Here is a tiny trained network, its code and every weight. The questions are about switching its units off for an input and a target symbol, where a switched-off unit gives its printed mean instead of its output.

import numpy as np


def w(rows, s, z=0):
    codes = np.array(rows[::2]) - 128.0
    scale = np.full(codes.shape[1], s)
    scale[-1] = z or s
    return codes * scale


def norm(h):
    return h / np.sqrt((h * h).mean(-1, keepdims=True) + 1e-5)


def f(y):
    return y / 2 * (1 + np.tanh(0.7978845608 * (y + 0.044715 * y**3)))


def softmax(a):
    e = np.exp(a - a.max(-1, keepdims=True))
    return e / e.sum(-1, keepdims=True)


def log_softmax(a):
    a = a - a.max(-1, keepdims=True)
    return a - np.log(np.exp(a).sum(-1, keepdims=True))


def net(x, mask):
    ids = ['βδηθμξπψω'.index(c) for c in x.split()]
    T = len(ids)
    res = E[ids] + P[:T]
    r = norm(res)
    for j in range(2):
        rows = slice(2 * j, 2 * j + 2)
        q, k, v = (r @ M[0][rows].T for M in (Q, K, V))
        z = softmax(np.where(np.tri(T) > 0, q @ k.T / 2**0.5, -1e9)) @ v
        o = O[0][rows]
        res = res + np.where(mask[j], z, o[:, -1]) @ o[:, :-1]
    y = f(norm(res) @ A[0][:, :-1].T + A[0][:, -1])
    res = res + np.where(mask[2:6], y, B[0][:, -1]) @ B[0][:, :-1]
    return log_softmax(norm(res)[-1] @ U[:, :-1].T + U[:, -1])


Q, K, V, O, A, B = {}, {}, {}, {}, {}, {}
E = w([
[130,87,111,118],'β',
[123,84,119,93],'δ',
[128,159,150,144],'η',
[146,242,118,116],'θ',
[182,143,150,104],'μ',
[101,147,220,91],'ξ',
[116,161,154,14],'π',
[126,65,125,239],'ψ',
[162,98,2,69],'ω',
],0.019)
P = w([
[142,54,57,131],'0',
[143,30,58,120],'1',
[144,34,61,125],'2',
[166,66,140,198],'3',
[151,11,88,143],'4',
[158,88,170,223],'5',
[196,68,203,228],'6',
[135,14,152,136],'7',
[120,3,134,206],'8',
[123,203,107,199],'9',
],0.005)
Q[0] = w([
[4,150,56,65],'H0',
[91,144,163,196],'H0',
[57,170,39,78],'H1',
[3,190,130,203],'H1',
],0.0062)
K[0] = w([
[60,111,20,51],'H0',
[2,89,152,155],'H0',
[63,57,133,112],'H1',
[46,119,140,155],'H1',
],0.0066)
V[0] = w([
[36,157,64,166],'H0',
[140,108,158,178],'H0',
[252,142,107,131],'H1',
[169,101,176,124],'H1',
],0.014)
O[0] = w([
[188,76,204,129,2],'H0',
[73,75,80,129,115],'H0',
[36,218,2,125,177],'H1',
[32,207,85,151,182],'H1',
],0.007,0.0056)
A[0] = w([
[135,179,254,83,254],'N0',
[73,47,84,76,109],'N1',
[48,85,255,101,155],'N2',
[10,202,175,174,226],'N3',
],0.0085,0.003)
B[0] = w([
[175,137,155,137,234],'N0',
[110,214,186,198,165],'N1',
[154,123,115,206,204],'N2',
[146,173,1,120,254],'N3',
],0.0097,0.0073)
U = w([
[17,190,146,144,165],'β',
[36,217,196,154,29],'δ',
[2,165,57,86,139],'η',
[132,193,121,99,93],'θ',
[72,147,145,94,13],'μ',
[220,142,158,172,180],'ξ',
[159,148,198,55,253],'π',
[134,34,122,150,233],'ψ',
[172,74,45,69,137],'ω',
],0.0087,0.0037)

Each question gives the input, a string of symbols that net reads in full, and the target symbol t.
The units are the heads (2 rows each of Q, K, V and O) and the neurons (one row each of A and B). Each row of codes is followed by its name. A weight is (code - 128) times the scale printed after its matrix; where a second scale follows, it is the last column's (O, A, B and U).
mask holds one flag per unit, heads first, then neurons. A switched-off unit (its flag False) gives its mean, the last column of its rows in O or B, instead of its output. The means were averaged over made-up inputs and are rounded, as every weight is.
A unit's drop is (log p(t) with every unit on - log p(t) with that unit switched off) / (log p(t) with every unit on - log p(t) with every unit switched off).
The circuit of an input: a set's keep is (log p(t) with only the set's units on - log p(t) with every unit switched off) / (log p(t) with every unit on - log p(t) with every unit switched off). Starting from all 6 units, units are removed one at a time, each time the one whose removal leaves the highest keep (on an exact tie, the one counted first), for as long as the keep stays at least 0.8.
units of the circuit, in order: the units of the circuit, biggest drop first
most important unit: the unit with the biggest drop
top k neurons: the k neurons with the biggest drops, biggest first
which heads matter: for each layer, one digit per head in row order, 1 if its drop is at least 0.15 and else 0, layers parted by /
drop of u: that unit's drop, to one decimal
input ψ π ψ ψ θ δ θ μ, target η: units of the circuit, in order	H1, N0
input θ θ ξ β β, target β: units of the circuit, in order	N1, N3
input μ δ π π μ μ δ ξ, target η: units of the circuit, in order	H1, N3
input ξ π π μ π ξ η, target η: most important unit	H0
input π ω μ η, target η: which heads matter	00
input ψ δ π μ θ θ β, target η: which heads matter	01
input ξ ψ η δ β δ ξ μ μ, target η: which heads matter	00
input ξ π δ, target δ: top 3 neurons	N1, N3, N0
input ω ψ θ η π π, target π: top 3 neurons	N3, N0, N1
input ξ β ψ π ξ ξ, target ξ: drop of H1	0.5
input ξ ψ θ θ θ π β, target β: drop of N1	0.9
input ψ μ θ ξ, target η: drop of N3	0.2
input ξ β δ, target δ: drop of N1	1.1
